The rows lie along a hidden order. The number after each row says roughly how far along it the row is, from 0 to 30. A new part has a new order.
(in the rows, 100 means zero)
[153  98 106 106 118  98 101  92 107  84 114 101 102 104  90  95 108 115
 117 147  95  89 132 100 104 107 137  97  92 113  98  58 111 118   7  82
  94  98 111 104 109 100 101  66  71  89  97 100 100 144  44  82  83 146
  89  88  94  84 100] -> 16
[ 96 105 105  94  93  97  99 101  98  98 115  96  99 106  88  96 105  96
 106 102 116  92  85 101  98 107  89 100 102  95  95 105  96 117  53  88
  93 101 109  93 111 104 100  92 106  92  94 100  99 105  88 108  98 107
 103 104  92 117  95] -> 8
[121  97 104  98  91  97 100 100 103  89 102  97  98 100  92 102 106  99
  92  98  98  89  95  98 107  99 115  97  90 105  98  74  86 110  95  96
 105 102  96  84 105 104  99  97 115 111  92  88  99 119 116 105  95 139
  93  91 106 113 101] -> 8
[ 95  93 101  97 114 100  98  99  91 106 103  83  99  93 115 110 107 115
  88  81 122  88 110  98 104  95 115  95 102 103  98 168 103 120 126 111
 101 101  89  91 125  98  98 108 146 108 113 118  93 125 111 133  94 131
 106 100  96 129  99] -> 10
[105 103 104  92  96  98 106  97  97  98 110  96 100 104  78  99 102  96
 110  80 127  91 102 100  96  99  92  99 102  96  91 107  92 118 121  89
  96 106  93 101  99 101  99  83  99 102  86 107  96  91 102 125  95 104
 103  96  81  94  97] -> 9
[109  95 104  96 107 106  97  94  98  96 116  89 100 106 111 103 112 110
  93 106 101  77 119 101  97  91 102 101  95 112  97 200 100 122  77 100
 103 105  76  85 112  97  97 106 116 100  93 119  96 116 109 166  95 141
  98  90  81 128  96] -> 12
[110  99 107  96 108 100  89  94 105 105  91 103 104  95  92  95 107 105
 126  91 109 109 132 100 103  98 113 103  88 111 100  97 109 107  34 122
  89  99  83 107 102 103  99  97  88 100  96 105  95 148  28 101  89  98
  95 103  95  78  99] -> 14
[119 103 103  97  85  99  95  88  85  99  92  98 100 111  95  97  94  98
  92 105  97  98 105  97 108 104 121 100  92 108  97  65  92 103 117  94
 104 101  75  82  98 100  96 116 114 103 101 103 100 110 129 107  92 137
 106  88 114 108  97] -> 16
[140  99 109  95  87 101  96  96  93  90 111 100 102 103  82  96 107  90
  96 118  81  82  83 100 101  96 110  99  81 109  96 139  92 120  79  72
 103 106  76  81  95 105  99  94  95 104  89 106 100 135 113 130  84 147
  95  77  87 121  99] -> 21
[121  98 105  96  81 100  97  97  96  92 105  99 101 102  89  97 103  95
  99 101  95  87  96  99 106 100 115 100  89 103  97 102  94 113  89  86
 104 104  82  83 100 105  99 101  96 111  90  96 100 119 123 124  88 151
  97  87 101 115  99] -> 17
[104  96 103 101 108 101  95  83 118 102 106 101 104  92 106  97 108 107
  93 129 105  83 140 103  97 107 119 102  97 115  96  74 102 112  60 108
  89  96  78 103 100  98 104  87  83 106 103 113  96 121  34 102  80 103
  92  71  83  75 101] -> 18
[138 102 106  96  95  98  96  93  91  96  93  96 100 102  92 100 100 101
  98 117  91 105 100  99 100  99 114 100  81 112  97  80  82 107 124  92
  98 102  88  87  97 103  98 109 128  94 105 108 100 123 115 114  95 132
 104  86 101 108  99] -> 24
[105 108 108  94  95  97 102  97  88  96 109  96 101 104  97  96 104 103
  99  82 117  94 102 101  98  97  89  99  83  95  99 113  92 122  70  93
  92 101  99  95 105  98 100 101 101 105  75 106 102 100  73 102 102 136
 105 111  86 115  92] -> 30
[105  93 105  97 118  99  99  98  91 108 113  90  98  97 111 108 105 119
 104 102 119  93 119 101 102  92 111 100  97 102 100 200 100 112 104 100
 104 103  86  84 111  96  98 101 123 105 107 136  96 134 107 128  89 133
 103  95  81 128  97] -> 12
[117  98 104  94  76 101  95  98  96  95 105 100 102 105  90  95 101  91
 104  93  92  85 111  99 106 105 106 102  90 102  98 114  98 110  72  86
 102 104  85  82  97 106  99 101  95 117  88  94 101 114 126 134  90 143
  97  90 100 117  99] -> 19
[120  98 105 100 107 104  93  88 114  98 108 107 104  94  92  96 112 104
 112 130 101  94 135 104  97 102 115 103  91 118  99  92 105 104  26 105
  91  99  68 107  96 100 103  94  76 101  85 114  96 132  33  98  81  98
  88  72  78  84  97] -> 26
[124 102 103  96  87  99  95  91  87  96  91 106  98 111  95  97 101  97
  98  95  97 102  93  96 111  98 122  98  88 109 100  88  85 100  89 106
 108 101  65  82 100  99  96 120 113 103  88 102 100 123 110 102 101 127
 100  91 111 116  98] -> 0
[128  96 103  96 106 103  98 102  98 100 104  85  97 110 107 107 103 121
  99  93 111  81 136 101  94  87 101 105 103 114  96 200  91 125  75 113
 103 105  95  93 117  98  95 112 135 101  95 121  95 124 110 170  97 174
  96 100  90 122 101] -> 24
[108 101 104  97 100  97 107  93 104  92 113  93 100 104  85  97 102  96
  97 104 124  86  99 100 100 104  93  98 106  93  92  85  91 120 101  75
  97 102 103  97 107  97 101  82  97  97  88 101  98  88  90 121  93 126
 103  90  84 108  95] -> 13
[ 95  95 101  95 106 104  97  92  93  98 113  85 101  99 124 103 114 111
  86  94 108  78 112  98 102  96 105  94  93 104  94 185 109 123  99 110
 101 103  75  89 115  99  97 107 132 104 102 103  95 106 114 159  96 124
 105  96  95 124  96] -> 3
[147  97 103 105 106 100  98  97  98  90 121 111 102 104  90  92 107 112
 128 161  91  91 129 100  92 105 132 100  90 116  99  59 106 111  33  82
  96 101 106 102 110 105 102  73  94 101  98 110 100 146  49 115  87 132
  93  88  83  88 100] -> 16
[132  96 103  98  96  97 100 101 108  93  99 101  99  98  91 101 105  98
  97 103  91  98 102  99 105  98 111  99  88 107  99  78  79 116  75 105
  97 101 102  84 100 104 100  95 120 108  92  95 100 119 117  95 102 121
  99  92 104 111 101] -> 11
[140 100 104  99 106  97 100  91  93  96  94  97  98 107  98 102  99 106
  82 114  87  99  98  96 104  99 123  95  87 110  97  60  72 116 107 102
  98  99  87  82  99  99  98 108 136  95 100 106 100 125 104  81 101 124
 105  82 110 116  99] -> 10
[112  99 103 100 108 101  95  90 116 102  96  97 102  91 104 100 107 110
 108 112 116  94 143 101 100 105 118 101  91 115  97  72 105 103  44 122
  88  96  93 113 102 101 103  93  88 103 101 103  97 129  33  84  87 103
  93  88 102  80 102] -> 21
[ 66  95 107 105 121  95  96  94 112 109  94  99 107  93  95  92  98 110
  85  89 120 107 144 100 103 107 102 102 110 102  96   7 108  90  94 127
  88  94  65  92 107 100  98  97 127 108 114 107  89 136  28 137  86  78
  99  98  88  63  97] -> 9
[126  98 104 101 113  96  92  85 115 102  95 100 102  97 107  94 104 106
 113 108 102  90 137 100 105 105 130 102  91 108  97  54 104 101  46 109
  89  96 109 106 105  99 102  77  70  99 107 105  98 143  40  90  89 114
  97  97  96  69 104] -> 1
[142  97 105  97  87 100  96  98 104  92 106 108 101 100  85  95 105  89
 107 115  81  98 103 101 103  97 106 104  87 108 101 123  84 115  81  86
  95 103  90  82  92 102 101  99  93 105  85 105 101 120 130 113  95 128
  98  81  89 113  97] -> 20

[117  82 104  95 112 138  87 107 122  61 107 124  80 102  98  98 112  93
  94 100 103 112 100  93  99  79 101 106  85 125 115 110  98 109  72 111
  78  77 134  80 102 122 124 121  77 100 104  43  97  90  93 119  96 109
 107 106  66 115 119  91  84 124 111 109  93 109 113  86 122  92  63 102
  96  72  67  82  98  70  83  68 129  78  96  70 105 121 104 105  75  74
 116 129  95 134 115  77  87  99  80 107 103  93 132 104 115  94  97 121
 112 118 104  81 121 102  98  90  89 112  96  99  99 110 108  99 116 106
  91  89 134 126  89 105 114  99 107 126  99 115  98 102  67 105  98  87
 123  99 118  91  91 146  88  68 105  99  87 131  59  98  79  83  95 101
 107 104 123  88 151  87 113 113 100 118 110  34  95  77  91  77 104 123
 136  74  80  97 104 120 102  91 102 131  97  91  92 112  93 124  91  88
  96  82  99] -> 23
[103 101 104 102 140  43  56 109  98  96  86 104 129  97  76 113  75 102
  97 107  80 129  71  94 102 108 105  98  77  76  90  96 139 112 100  84
  90  86  98 111 101 133  75  68  74 155  82 142  92 113  96 119 116 111
  75 113 105 124 105 130  94  79  68  67  95  85  96  95  77 105  87  62
 105  82 108  86  93  78  81  71  81 118  91 137  90  92 106 130  98 105
  92  62  90 117 118 121 117  96 103 110  97  95  73 110  89  70 113  98
  81 111 121 125 108 124 118 103 149 101 106  75 147 140 115 143 110 104
  75  93 108  98 105  61 131 119  92 101  92  90 105  92 103  97  96 107
  87 102  76  92 104  62 101  80  74  75  90  95 141 121 119  96  93 109
 123  77 131  83 107 104 134 109  86  73  60 126 116 144  77 148 108 124
  85  93  52 107 104 123  77  60 102  90 122  92 103  41 104  70 133 104
  96 119  96] -> 25
[105  88  95 115 133  75  92 114  67  99 100  93 136  92 111 104  75  76
  96  89 104  90  78 121  95  98 104  96 101 103 105 119 106 113 130  88
 108 113  73 132  91  88  88  93  88 108 102 124 103 101 114 111 110  91
  88 102 103 102  74 100  90  67  94  89  99  95 112  87 106 107 114  87
 100 114 103 122  92 121  97  93 118 126  93  93  96  98  89 119 112 114
  82  75 100 100 104  73 108  92 137 109 107 132  93  91  92  69 120 105
  95 127  78  92  77 110 116 126  97  82  93 111 125 131  88 113  80 116
  88  82 118 104 122  86 128 119  89  80  99  78 125  90 131 104 100 100
 114 103 103 136 112  67 103  91  82  82 108  93 145 109  98 120  77 106
 105  86 100 106 100 107 105  96  79  92  81 123  98 106 118 119  90  93
  89 106  93 122  89 104 105 103  88  83  83  95  97  78 104 105 116 130
  92 112  92] -> 7
[114  84  97 112 131 153 127 123  74  63 118 118 114  93 148  93  94  56
  90  90 125  85  98 137  92  70 102 115  93 151 114 136  62 127 114 111
  82 113  90 115  91  70 142 132  91  65 115  54 106  82 106 120  85  87
 108  87  46 104  78  57  68  85 133 131 100 124 129  82 167  86 106 112
  98 116  62 118  99 130 107  88 161  95  94  24 101 126  86 106  90  92
 110 122 102 101  98  45  87  94 103 102 111 133 146  80 109  96 105 118
 110 136  70  61  91  90 107 115  52  85  92 140 106 112  69 100  78 111
 107  75 137 134 115 139 131  94 101  94 105 104 128  97 110 118  97  85
 160 101 142 128 106 122  84  98 102  94 106 111  79  91  77 116  87 109
  92 109  91 114 132  99  84 100  86 133 125  39  80  51 139  70  76 100
 137  95 122 116  89 114 118 148  97 108  56  97  90 123  97 150  72 114
  89  90  89] -> 2
[118  86 101  94 112 115  79 100 126  85 102 108 100 102  85 104 100 105
 100 112 100 120 106  88 102  88 102  99  88 107 118  95  99  96  82 102
  97  77 127  86 101 127 106  91  85 114  96  67  97  98  99 116 102 111
 108 111  91 113 112  93  96 117  94 104  91 101 110  90 104 107  60 102
  97  79  85  83  92  76  84  75  96  85  91 105 102 100 103 102  75  72
 106 108  92 123 111  83  90 101  86 111  97  90 115 110 114  93 100 111
 104 109 115  91 115 112 105  95 112 117  94  88  95 104 112 100 117 108
  85  94 111 114  96  93 111 105 105 108 100 105  95 100  61  98 101  95
  99  95 104  99 103 123 100  75 107 106  90 129  88 100  78  94  95  92
 107 100 122  85 131  93 104 112  97 105 104  69 103 103  85  75 111 110
 121  83  89  97 100 109 108  82  91 118 105  91  90  87  94 101  94  98
  96  94 103] -> 24
[109  90 103  96 133  62  64  99 113  85  85 109 112 102  87 112  91 107
 105 113  85 118  81  89  99 101 108  95  85  83  97  92 137 111  79  87
  94  82 114 101 114 130  89  72  77 148  80 109  85 110  98 123 122 112
  80 121 123 122 125 147  94  97  64  71  79  89  91  90  79 107  65  82
 102  74 102  84  87  67  73  39  72 111  91 139  93  94 114 118  85  83
  96  82  87 130 115 118 109  97  91 108  97  92  78 119  91  66 104 103
  82 123 131 113 110 128 117  91 158 110  99  65 130 133 115 130 125 105
  78 102 102  99  93  69 124 121  99 107  95  96  95  96  84  92  98 106
  92 106  82  92 100  81  90  71  94  84  87 123 124 120 105  91  64 101
 124  93 136  82 122  98 137 111  89  83  76 106 119 126  71 126 110 130
  92  83  56 106 104 127  82  48  98  94 130  86 103  46  93  80 124 102
  99 104 109] -> 29
[105  94 105  93 123  75  60 108 124  84  93 112 104 100  76 114  91 108
  95 108  80 129  87  82 102 101 103 102  77  84  94  79 130 102  81  91
  82  64 124  91 108 136  92  88  73 147  83 103  90 105  91 119 112 115
  89 114 109 122 118 132  96 107  82  78  92  95  93  92  79  95  64  79
 104  65  92  74  91  67  72  61  73  97  89 129  96 101 115 121  83  86
  99  83  88 124 115 114 109  99  88 110  98  85  86 113  92  73 105 103
  91 108 120 114 121 121 111  75 131 115 104  74 126 128 124 127 125  96
  83  98 110 114  83  79 111 103 100 117  92 106  93  98  75 100  98  99
  89 105  88  86  96 103  96  73  95  86  85 109  96 122 110  83  80 110
 116  85 133  82 122  96 136 109  96  81  82  93 116 132  72 124 110 134
 105  85  49  98 109 124  81  61 106 107 122  91 101  51 100  67 125  86
  98 105 103] -> 30
[ 99  84  97 127 157  44  65 124  56  86  95  96 153  87 122 109  61  70
  96  89  97  85  59 131  94 102 109 102  82  93  86 130 112 140 130  84
 100 111  55 149  94  90  80  76  79 128  90 151  93 110 111 126 109  87
  69 103 117 119  73 106  77  39  87  79  96  94 111  85 114 102 118  62
 105 118 105 120  90 123  93  83 108 141  92  89  85 101  88 140 101 124
  81  61  93 104 107  94 117  89 123 109 110 135  81  88  77  46 126 103
  77 132  75 109  72 113 133 138 128  76  93 104 156 151  80 141  75 116
  92  76 115 105 124  88 144 130  81  79  92  76 135  86 134 106  96 103
 120 106 105 133 113  39  92  89  73  60 108  87 165 124 121 122  42 116
 115  76 120  97  96 112 127  96  68  86  57 132 105 113 115 145  83 102
  79 109  72 129  92 118  93  95  95  66  92  86 104  56 108  93 125 129
  92 117  92] -> 8
[108 112 104  78  93 126  87  99 108  92 112 110 107  98  82 101  99 105
  96  91  91 117 101  98 103  97  96 105  97 101 114 104 102  88  81 103
  88  85 112  82  94 117 109 108  84 111 103  88 100  94  93 107  97 115
 110 107  74 107  97 110 102 108 104 105 108 100 111  94  99  92  72  93
  98  81  86  83 104  81  89  92 102  71  91  90 106 109 100 112  89  91
 102 110  99 115 110  97  96  97  90 104  94  86 103 101 106 115  96 104
 112 101 100 101 123 110  91  96 102 105 100  91  97 100 111 101 113  96
  91  98 111 120  99  90  98  97 107 116  96 116 104  94  75  95  99  89
  97  99  91  93  99 125 101  86  88 102  92  93  89  95 100  90 104 100
 105 102 115  91 105  94 112 102 104  99 104  84 102 116  87  99 106 112
 113  93  77  95 102 109  98 102  96 120 104 101  96 117 105 106 100  94
  98  97  89] -> 21
[105  80  97 127 144  94 113 124  51  84 109 102 153  85 139 102  70  56
  86  79 112  78  67 134  92  89 104 113  94 119  97 142  98 140 132  91
 103 116  52 139  86  71  99  99  76 104 104 121 107  95 111 125 105  87
  86  97  80 108  58  82  70  49 111 101 104 105 128  80 138  93 126  82
 101 132  94 132  96 140 103  98 136 124  89  47  91 112  80 126 106 126
  86  84  99  99 102  70 106  91 124 106 116 151 109  60  91  67 122 109
  88 142  58  85  67 102 121 139  78  67  93 136 151 136  71 114  65 121
  96  69 129 123 126 106 141 116  84  68  95  74 148  89 124 113  97  89
 140 104 119 140 115  47  94 100  77  72 110  82 134 112 109 128  63 119
 105  80 101 111 105 112 102  89  86 101  84 104  95  87 132 125  75  92
 100 110  98 131  74 110 102 122  92  81  66  87  97  94 106 118  97 137
  89 112  85] -> 0
